Below is a small trained network, with its code and all its weights. Each question gives an input and a class and asks what happens when units are switched off, that is, made to give their printed mean instead of their output.

import numpy as np


def w(rows, s, z=0):
    codes = np.array(rows[::2]) - 128.0
    scale = np.full(codes.shape[1], s)
    scale[-1] = z or s
    return codes * scale


def norm(h):
    return h / np.sqrt((h * h).mean(-1, keepdims=True) + 1e-5)


def f(y):
    return y / 2 * (1 + np.tanh(0.7978845608 * (y + 0.044715 * y**3)))


def log_softmax(a):
    a = a - a.max(-1, keepdims=True)
    return a - np.log(np.exp(a).sum(-1, keepdims=True))


def net(x, mask):
    res = np.array(x, float).reshape(1, 6) / 4 @ E
    u = 0
    for l in range(4):
        y = f(norm(res) @ A[l][:, :-1].T + A[l][:, -1])
        res = res + np.where(mask[u : u + 3], y, B[l][:, -1]) @ B[l][:, :-1]
        u += 3
    return log_softmax(norm(res)[-1] @ U[:, :-1].T + U[:, -1])


A, B = {}, {}
E = w([
[120,159,115,103,159,126,142],'x0',
[141,228,195,153,208,250,48],'x1',
[146,230,247,115,79,63,252],'x2',
[136,146,129,100,139,126,131],'x3',
[133,145,124,106,138,128,132],'x4',
[125,128,121,136,130,128,126],'x5',
],0.0019)
A[0] = w([
[78,142,102,66,141,255,32,74],'L0N1',
[57,116,102,27,113,226,189,255],'L0N2',
[75,46,24,103,130,37,94,177],'L0N3',
],0.0023,0.00087)
B[0] = w([
[128,88,107,254,34,234,108,184],'L0N1',
[172,6,71,199,55,169,49,177],'L0N2',
[189,219,163,68,202,36,79,253],'L0N3',
],0.003,0.0013)
A[1] = w([
[213,5,9,174,226,36,58,101],'L1N1',
[196,101,105,125,164,166,50,178],'L1N2',
[164,32,48,91,137,104,17,248],'L1N3',
],0.0025,0.0011)
B[1] = w([
[178,61,170,62,186,178,165,253],'L1N1',
[156,4,164,112,121,31,187,180],'L1N2',
[173,135,136,157,254,57,139,254],'L1N3',
],0.0045,0.0019)
A[2] = w([
[115,197,73,78,49,36,141,249],'L2N1',
[193,65,58,194,221,185,1,123],'L2N2',
[179,223,181,139,127,191,190,215],'L2N3',
],0.0029,0.00019)
B[2] = w([
[111,81,115,161,79,181,207,190],'L2N1',
[108,242,47,93,3,126,98,252],'L2N2',
[165,96,119,213,202,111,55,195],'L2N3',
],0.0048,0.0023)
A[3] = w([
[126,92,137,144,93,154,253,253],'L3N1',
[153,123,195,196,187,162,96,106],'L3N2',
[162,173,92,125,95,172,123,180],'L3N3',
],0.0053,0.00067)
B[3] = w([
[16,76,79,122,56,216,110,252],'L3N1',
[74,147,255,63,214,96,173,193],'L3N2',
[241,187,143,250,95,97,114,162],'L3N3',
],0.0037,0.0031)
U = w([
[218,27,44,5,231,29,117,67],'0',
[224,224,31,201,61,160,2,88],'1',
[39,45,75,124,28,177,190,254],'2',
[113,186,245,160,220,140,117,93],'3',
],0.0068,0.00084)

Each question gives the input, the list of numbers given to net, and the class t.
The units are the neurons (one row each of A and B). Each row of codes is followed by its name. A weight is (code - 128) times the scale printed after its matrix; where a second scale follows, it is the last column's (A, B and U).
mask holds one flag per neuron, layer by layer. A switched-off neuron (its flag False) gives its mean, the last column of its row in B, instead of its output. The means were averaged over made-up inputs and are rounded, as every weight is.
A unit's drop is (log p(t) with every unit on - log p(t) with that unit switched off) / (log p(t) with every unit on - log p(t) with every unit switched off).
unit that matters most: the unit with the biggest drop
top k neurons: the k neurons with the biggest drops, biggest first
k most important neurons of layer l: the k neurons of layer l with the biggest drops, biggest first
drop when u is switched off: that unit's drop, to one decimal
input [-6,-4,0,2,-1,-2], class 0: unit that matters most : L0N3
input [8,1,-1,1,6,3], class 1: top 2 neurons : (L0N1; L2N2)
input [1,-1,7,5,5,-2], class 2: top 2 neurons : (L1N3; L2N1)
input [-1,-1,8,-5,5,-3], class 2: top 2 neurons : (L1N3; L3N1)
input [-4,-1,5,5,2,4], class 2: top 2 neurons : (L2N2; L1N3)
input [1,0,-1,0,-3,-8], class 0: top 2 neurons : (L1N2; L0N3)
input [6,1,-2,2,4,0], class 1: top 2 neurons : (L0N1; L2N2)
input [8,-2,1,6,-6,4], class 2: 2 most important neurons of layer 1 : (L1N3; L1N1)
input [7,-2,2,6,-6,6], class 2: drop when L2N2 is switched off : 0.1
input [4,-2,4,7,0,3], class 2: drop when L2N2 is switched off : 0.1
input [0,-1,6,2,3,5], class 2: drop when L1N3 is switched off : 0.3
